Below are the code and all the weights of a small trained network. Each question names an input and a target symbol and asks about switching units off, where a switched-off unit gives its printed mean instead of its output.

import numpy as np


def w(rows, s, z=0):
    codes = np.array(rows[::2]) - 128.0
    scale = np.full(codes.shape[1], s)
    scale[-1] = z or s
    return codes * scale


def norm(h):
    return h / np.sqrt((h * h).mean(-1, keepdims=True) + 1e-5)


def f(y):
    return y / 2 * (1 + np.tanh(0.7978845608 * (y + 0.044715 * y**3)))


def softmax(a):
    e = np.exp(a - a.max(-1, keepdims=True))
    return e / e.sum(-1, keepdims=True)


def log_softmax(a):
    a = a - a.max(-1, keepdims=True)
    return a - np.log(np.exp(a).sum(-1, keepdims=True))


def net(x, mask):
    ids = ['ΞΦαβγδεζηθλμπστ'.index(c) for c in x.split()]
    T = len(ids)
    res = E[ids] + P[:T]
    u = 0
    for l in range(3):
        q, k, v = (norm(res) @ M[l].T for M in (Q, K, V))
        z = softmax(np.where(np.tri(T) > 0, q @ k.T / 3**0.5, -1e9)) @ v
        res = res + np.where(mask[u], z, O[l][:, -1]) @ O[l][:, :-1]
        u += 1
        y = f(norm(res) @ A[l][:, :-1].T + A[l][:, -1])
        res = res + np.where(mask[u : u + 12], y, B[l][:, -1]) @ B[l][:, :-1]
        u += 12
    return log_softmax(norm(res)[-1] @ U[:, :-1].T + U[:, -1])


Q, K, V, O, A, B = {}, {}, {}, {}, {}, {}
E = w([
[122,116,82,183],'Ξ',
[119,141,58,199],'Φ',
[143,208,56,151],'α',
[176,67,115,113],'β',
[8,106,179,121],'γ',
[187,95,94,176],'δ',
[154,92,86,176],'ε',
[13,100,183,90],'ζ',
[214,172,35,196],'η',
[39,107,100,188],'θ',
[57,82,107,170],'λ',
[2,164,137,64],'μ',
[25,218,70,123],'π',
[71,92,187,9],'σ',
[241,94,73,143],'τ',
],0.0088)
P = w([
[132,133,136,146],'0',
[117,27,155,253],'1',
[132,161,149,139],'2',
[118,115,95,122],'3',
[132,75,141,249],'4',
[125,181,135,116],'5',
[115,110,50,74],'6',
[93,91,142,214],'7',
[147,172,156,106],'8',
],0.019)
Q[0] = w([
[192,216,201,103],'L0H0',
[92,53,4,98],'L0H0',
[114,87,65,86],'L0H0',
],0.036)
K[0] = w([
[132,128,242,238],'L0H0',
[120,215,90,3],'L0H0',
[134,168,137,74],'L0H0',
],0.028)
V[0] = w([
[199,70,202,12],'L0H0',
[253,139,104,158],'L0H0',
[101,245,43,51],'L0H0',
],0.024)
O[0] = w([
[170,6,159,120,4],'L0H0',
[155,128,126,222,52],'L0H0',
[107,107,7,113,59],'L0H0',
],0.025,0.013)
A[0] = w([
[75,125,78,197,174],'L0N0',
[173,91,183,133,78],'L0N1',
[157,131,136,84,124],'L0N2',
[137,147,169,145,100],'L0N3',
[76,108,192,79,145],'L0N4',
[113,81,126,164,104],'L0N5',
[160,98,132,181,2],'L0N6',
[143,127,187,144,72],'L0N7',
[112,139,170,146,120],'L0N8',
[4,72,139,228,89],'L0N9',
[144,129,130,197,172],'L0N10',
[118,56,146,151,100],'L0N11',
],0.034,0.0087)
B[0] = w([
[221,236,46,222,230],'L0N0',
[28,209,144,163,180],'L0N1',
[172,102,67,172,156],'L0N2',
[110,203,155,50,219],'L0N3',
[188,95,4,205,245],'L0N4',
[158,85,194,103,147],'L0N5',
[235,69,171,136,141],'L0N6',
[137,192,90,11,214],'L0N7',
[140,213,176,105,217],'L0N8',
[229,238,157,229,160],'L0N9',
[199,75,28,90,197],'L0N10',
[162,109,253,112,171],'L0N11',
],0.03,0.012)
Q[1] = w([
[253,179,148,36],'L1H0',
[233,158,12,109],'L1H0',
[111,91,123,147],'L1H0',
],0.036)
K[1] = w([
[25,106,255,165],'L1H0',
[99,170,209,29],'L1H0',
[176,128,123,78],'L1H0',
],0.033)
V[1] = w([
[159,115,223,39],'L1H0',
[129,68,208,91],'L1H0',
[4,76,201,111],'L1H0',
],0.027)
O[1] = w([
[109,81,155,230,230],'L1H0',
[79,67,115,158,64],'L1H0',
[1,87,200,129,1],'L1H0',
],0.026,0.015)
A[1] = w([
[178,162,78,104,254],'L1N0',
[189,131,92,125,231],'L1N1',
[162,127,118,188,214],'L1N2',
[36,124,151,90,93],'L1N3',
[127,115,121,114,35],'L1N4',
[144,34,140,116,88],'L1N5',
[139,105,41,91,112],'L1N6',
[129,120,114,121,46],'L1N7',
[142,104,180,191,89],'L1N8',
[173,4,129,26,96],'L1N9',
[211,63,173,221,137],'L1N10',
[102,123,118,134,69],'L1N11',
],0.029,0.0028)
B[1] = w([
[84,118,172,162,252],'L1N0',
[86,122,154,128,218],'L1N1',
[111,129,150,110,182],'L1N2',
[146,101,137,44,133],'L1N3',
[125,115,139,117,124],'L1N4',
[68,110,110,182,162],'L1N5',
[137,92,161,89,189],'L1N6',
[127,120,135,121,127],'L1N7',
[144,182,156,99,143],'L1N8',
[81,110,148,254,177],'L1N9',
[84,86,192,116,193],'L1N10',
[136,144,126,115,123],'L1N11',
],0.064,0.021)
Q[2] = w([
[253,131,200,133],'L2H0',
[113,157,184,15],'L2H0',
[66,41,195,178],'L2H0',
],0.031)
K[2] = w([
[210,107,154,150],'L2H0',
[152,119,113,4],'L2H0',
[41,96,192,183],'L2H0',
],0.034)
V[2] = w([
[167,83,75,98],'L2H0',
[2,133,74,80],'L2H0',
[109,136,249,78],'L2H0',
],0.04)
O[2] = w([
[172,114,109,42,4],'L2H0',
[84,253,135,102,110],'L2H0',
[70,82,220,163,212],'L2H0',
],0.035,0.02)
A[2] = w([
[3,175,128,67,172],'L2N0',
[150,170,92,129,140],'L2N1',
[113,88,25,120,91],'L2N2',
[160,76,161,61,131],'L2N3',
[94,60,208,137,170],'L2N4',
[148,215,66,101,80],'L2N5',
[75,67,106,176,89],'L2N6',
[56,4,118,117,223],'L2N7',
[130,64,203,73,79],'L2N8',
[150,99,110,206,66],'L2N9',
[115,120,36,169,2],'L2N10',
[163,175,189,70,94],'L2N11',
],0.032,0.0062)
B[2] = w([
[151,15,144,19,220],'L2N0',
[102,97,127,111,156],'L2N1',
[126,50,59,165,131],'L2N2',
[104,186,200,102,143],'L2N3',
[185,65,54,122,250],'L2N4',
[33,99,72,133,176],'L2N5',
[103,171,125,88,179],'L2N6',
[29,116,1,88,198],'L2N7',
[151,210,93,61,171],'L2N8',
[130,134,154,58,174],'L2N9',
[196,67,107,110,139],'L2N10',
[127,116,61,180,166],'L2N11',
],0.056,0.023)
U = w([
[52,242,151,204,94],'Ξ',
[101,192,66,165,120],'Φ',
[136,114,18,149,146],'α',
[128,58,230,150,114],'β',
[193,166,149,44,254],'γ',
[188,99,164,196,199],'δ',
[142,179,208,215,170],'ε',
[190,26,38,70,85],'ζ',
[234,131,49,171,170],'η',
[40,226,249,76,73],'θ',
[91,112,254,132,113],'λ',
[131,46,188,11,130],'μ',
[52,201,87,29,131],'π',
[32,2,116,208,35],'σ',
[233,23,143,148,159],'τ',
],0.011,0.0058)

Each question gives the input, a string of symbols that net reads in full, and the target symbol t.
The units are the heads (3 rows each of Q, K, V and O) and the neurons (one row each of A and B). Each row of codes is followed by its name. A weight is (code - 128) times the scale printed after its matrix; where a second scale follows, it is the last column's (O, A, B and U).
mask holds one flag per unit, layer by layer, with each layer's heads first. A switched-off unit (its flag False) gives its mean, the last column of its rows in O or B, instead of its output. The means were averaged over made-up inputs and are rounded, as every weight is.
A unit's drop is (log p(t) with every unit on - log p(t) with that unit switched off) / (log p(t) with every unit on - log p(t) with every unit switched off).
The circuit of an input: a set's keep is (log p(t) with only the set's units on - log p(t) with every unit switched off) / (log p(t) with every unit on - log p(t) with every unit switched off). Starting from the 12 units with the biggest drops (on a tie, the unit counted first), units are removed one at a time, each time the one whose removal leaves the highest keep (on an exact tie, the one counted first), for as long as the keep stays at least 0.8.
circuit, biggest first: the units of the circuit, biggest drop first
top k neurons: the k neurons with the biggest drops, biggest first
top k neurons in layer l: the k neurons of layer l with the biggest drops, biggest first
input Ξ π γ, target ε: top neuron => (L1N10)
input ε σ δ σ θ ζ π μ, target π: circuit, biggest first => (L0H0; L2H0)
input σ σ β τ Φ, target τ: top 2 neurons => (L0N9; L0N10)
input μ π Ξ σ θ β δ Ξ γ, target θ: circuit, biggest first => (L0H0; L2H0; L1N9)
input η σ σ Φ λ π, target α: top 4 neurons in layer 1 => (L1N9; L1N10; L1N5; L1N6)
input τ μ π γ γ θ, target ζ: circuit, biggest first => (L2H0; L1H0)
input Ξ β α ε σ η Ξ μ, target Ξ: circuit, biggest first => (L0N0; L0H0; L2N4; L2N7)
input π θ η δ θ μ θ, target μ: top 3 neurons => (L2N0; L1N6; L0N4)
input Φ β Φ Ξ λ, target Ξ: circuit, biggest first => (L0H0; L2N4; L0N0)
input η β σ η τ π λ τ δ, target α: top 3 neurons => (L1N9; L1N10; L0N1)
input π Ξ μ η σ, target η: circuit, biggest first => (L0H0; L2H0; L0N0)
input σ τ ε σ δ Ξ Ξ α, target Ξ: top 2 neurons => (L0N0; L0N4)
input Ξ γ Ξ τ ε π, target ε: top 2 neurons in layer 0 => (L0N4; L0N3)
input ζ γ σ, target γ: top 4 neurons in layer 1 => (L1N6; L1N0; L1N10; L1N5)
input γ ε τ, target η: top 2 neurons in layer 0 => (L0N4; L0N0)
input ζ γ ζ, target γ: top 2 neurons => (L0N0; L1N6)
input Φ λ ε Ξ ζ η λ Ξ τ, target Ξ: top 3 neurons => (L1N10; L2N4; L0N4)
input β μ μ Ξ θ, target Ξ: circuit, biggest first => (L0H0; L2N4; L0N0)
input δ μ β α, target α: top neuron in layer 2 => (L2N10)
input Φ π θ Ξ ε σ π, target π: circuit, biggest first => (L0H0; L2H0)
input π σ η μ Φ, target μ: top 3 neurons => (L2N0; L1N6; L0N4)
input γ μ θ, target η: top 2 neurons in layer 0 => (L0N4; L0N0)
input Ξ α γ τ β, target τ: top 2 neurons => (L0N9; L0N10)
input Ξ Ξ θ γ μ μ τ, target μ: top 2 neurons in layer 2 => (L2N0; L2N7)
